[[  3.3  17.9  37.8 -46.9 -48.0  -6.0 -46.3]
 [ 37.4 -17.7  -9.9  19.9 -43.5  59.9 -28.0]]
->
[[  3.3  37.8 -48.0 -46.3]
 [ 37.4  -9.9 -43.5 -28.0]]

[[ 26.7 -13.0  42.3 -32.3 -33.2 -25.0 -26.0 -12.3 -20.6 -46.2  20.7  19.6
   19.3  14.2]
 [ 35.5 -12.4  27.7 -55.5 -29.9 -31.4 -25.1 -21.4 -24.6 -37.1  23.5  43.4
   17.6  17.1]]
->
[[ 26.7  42.3 -33.2 -26.0 -20.6  20.7  19.3]
 [ 35.5  27.7 -29.9 -25.1 -24.6  23.5  17.6]]

[[ -5.5 -39.0  44.9  14.1 -29.5   1.2  24.4]
 [  9.3 -28.1  51.3  13.8 -44.9   3.9  23.8]
 [ 14.3  51.0 -67.2  -6.7  59.6   7.6 -40.4]
 [  8.7 -20.1  34.5  10.4 -20.3   5.8  13.0]
 [  6.8  55.7 -58.1 -11.7  54.8   3.4 -43.3]
 [  7.6 -30.9  51.8   3.0 -48.0  -8.6  32.3]
 [ -4.4  34.0 -59.0 -16.1  43.9  -5.2 -19.7]
 [  4.7 -39.8  48.6  12.4 -46.7   3.2  31.3]
 [  6.0  47.8 -60.0 -10.3  55.0   8.4 -37.8]
 [  1.6  32.5 -50.0 -15.5  30.9  -5.9 -16.0]
 [  1.1 -17.8  30.7   8.2 -10.7   5.2   6.2]
 [ -8.4  35.9 -57.0 -13.2  37.0  -3.6 -26.0]]
->
[[ -5.5  44.9 -29.5  24.4]
 [  9.3  51.3 -44.9  23.8]
 [ 14.3 -67.2  59.6 -40.4]
 [  8.7  34.5 -20.3  13.0]
 [  6.8 -58.1  54.8 -43.3]
 [  7.6  51.8 -48.0  32.3]
 [ -4.4 -59.0  43.9 -19.7]
 [  4.7  48.6 -46.7  31.3]
 [  6.0 -60.0  55.0 -37.8]
 [  1.6 -50.0  30.9 -16.0]
 [  1.1  30.7 -10.7   6.2]
 [ -8.4 -57.0  37.0 -26.0]]

[[-15.0 -19.5  15.3  43.3  14.6]
 [  6.6  16.0 -18.3 -28.0 -21.9]
 [  9.8  27.5 -11.9  61.6 -44.7]
 [-10.3  20.4  -0.7  65.9  54.4]
 [-20.0   3.5   2.2  25.3 -25.9]
 [ -5.1  -4.9  19.9  -8.1 -24.2]]
->
[[-15.0  15.3  14.6]
 [  6.6 -18.3 -21.9]
 [  9.8 -11.9 -44.7]
 [-10.3  -0.7  54.4]
 [-20.0   2.2 -25.9]
 [ -5.1  19.9 -24.2]]

[[52.4  2.6 16.5 21.7]
 [52.4 12.5 46.2 19.9]
 [48.6 12.5 16.5 35.6]
 [28.2 12.5 -0.2  0.4]
 [52.4 12.5 39.7 51.6]
 [15.6  1.4 16.5 19.3]
 [52.4  2.4 34.9 22.5]
 [63.8 17.6 -4.7 66.2]
 [52.4 12.5 10.8 26.9]
 [35.6  1.6 30.5 12.2]
 [28.6 17.3 10.4 24.5]]
->
[[52.4 16.5]
 [52.4 46.2]
 [48.6 16.5]
 [28.2 -0.2]
 [52.4 39.7]
 [15.6 16.5]
 [52.4 34.9]
 [63.8 -4.7]
 [52.4 10.8]
 [35.6 30.5]
 [28.6 10.4]]

[[ 21.1 -38.6  -9.6  -8.9   7.4  21.7 -18.9  10.1  -8.4  14.9  24.2  -0.4
  -14.7  15.4  10.5]
 [ -0.2 -17.8   4.9   1.3  17.5  -7.1  -9.4   9.7 -22.7 -11.9  -0.7 -10.0
   16.9  -7.0  37.0]
 [ 21.1 -36.1  -0.2 -20.1   8.4  10.7  15.4  -7.3 -14.6 -21.7  -0.2 -23.9
  -14.6   7.4  46.6]
 [ 11.4 -70.7  22.9  23.1  15.8  -1.2 -60.8   1.6  19.8 -11.3  12.1  18.3
  -44.4  14.3  22.8]]
->
[[ 21.1  -9.6   7.4 -18.9  -8.4  24.2 -14.7  10.5]
 [ -0.2   4.9  17.5  -9.4 -22.7  -0.7  16.9  37.0]
 [ 21.1  -0.2   8.4  15.4 -14.6  -0.2 -14.6  46.6]
 [ 11.4  22.9  15.8 -60.8  19.8  12.1 -44.4  22.8]]

[[-56.9  35.9  41.2 -60.0 -59.5 -47.9 -55.1  43.5  40.5 -62.9  18.1  40.5
  -48.2]
 [-59.5  36.0  44.0 -54.2 -47.4 -34.8 -48.7  42.4  40.7 -55.7  33.0  37.9
  -39.0]]
->
[[-56.9  41.2 -59.5 -55.1  40.5  18.1 -48.2]
 [-59.5  44.0 -47.4 -48.7  40.7  33.0 -39.0]]
---
[[27.2 40.9 41.2]
 [33.3 17.8  0.6]
 [58.6 19.6  5.5]
 [-0.3 26.9 39.6]
 [20.9 20.2 45.6]]
->
[[40.9 41.2]
 [17.8  0.6]]

[[ 32.1   9.7  15.0 -13.0]
 [ 43.1 -38.0  24.3  14.2]
 [-11.9  61.8 -14.8 -40.6]
 [-49.5  15.8  11.2  12.6]
 [-12.2 -29.1  17.3  31.0]]
->
[[  9.7  15.0]
 [-38.0  24.3]]

[[  7.3  10.0  -0.4   0.7   9.5]
 [  8.2  11.0  15.8  29.8  10.0]
 [-25.8 -29.8 -26.2 -63.0 -22.6]
 [-15.5  -3.5 -16.6 -51.7 -10.9]]
->
[[10.0 -0.4]
 [11.0 15.8]]

[[ -9.0 -31.1 -18.8 -25.3]
 [ 31.0  44.1   6.6 -44.6]
 [-33.8  33.9 -20.2  -1.5]
 [ -3.2   3.3  -3.7 -33.0]
 [-30.3  11.6  -6.5  65.0]]
->
[[-31.1 -18.8]
 [ 44.1   6.6]]

[[-44.5  63.0  39.2]
 [-37.8  53.5  33.9]
 [-31.4  45.2  37.7]]
->
[[63.0 39.2]
 [53.5 33.9]]

[[ 26.9  27.1  35.4]
 [-46.7 -55.3 -61.3]
 [-33.1 -35.2 -41.7]]
->
[[ 27.1  35.4]
 [-55.3 -61.3]]
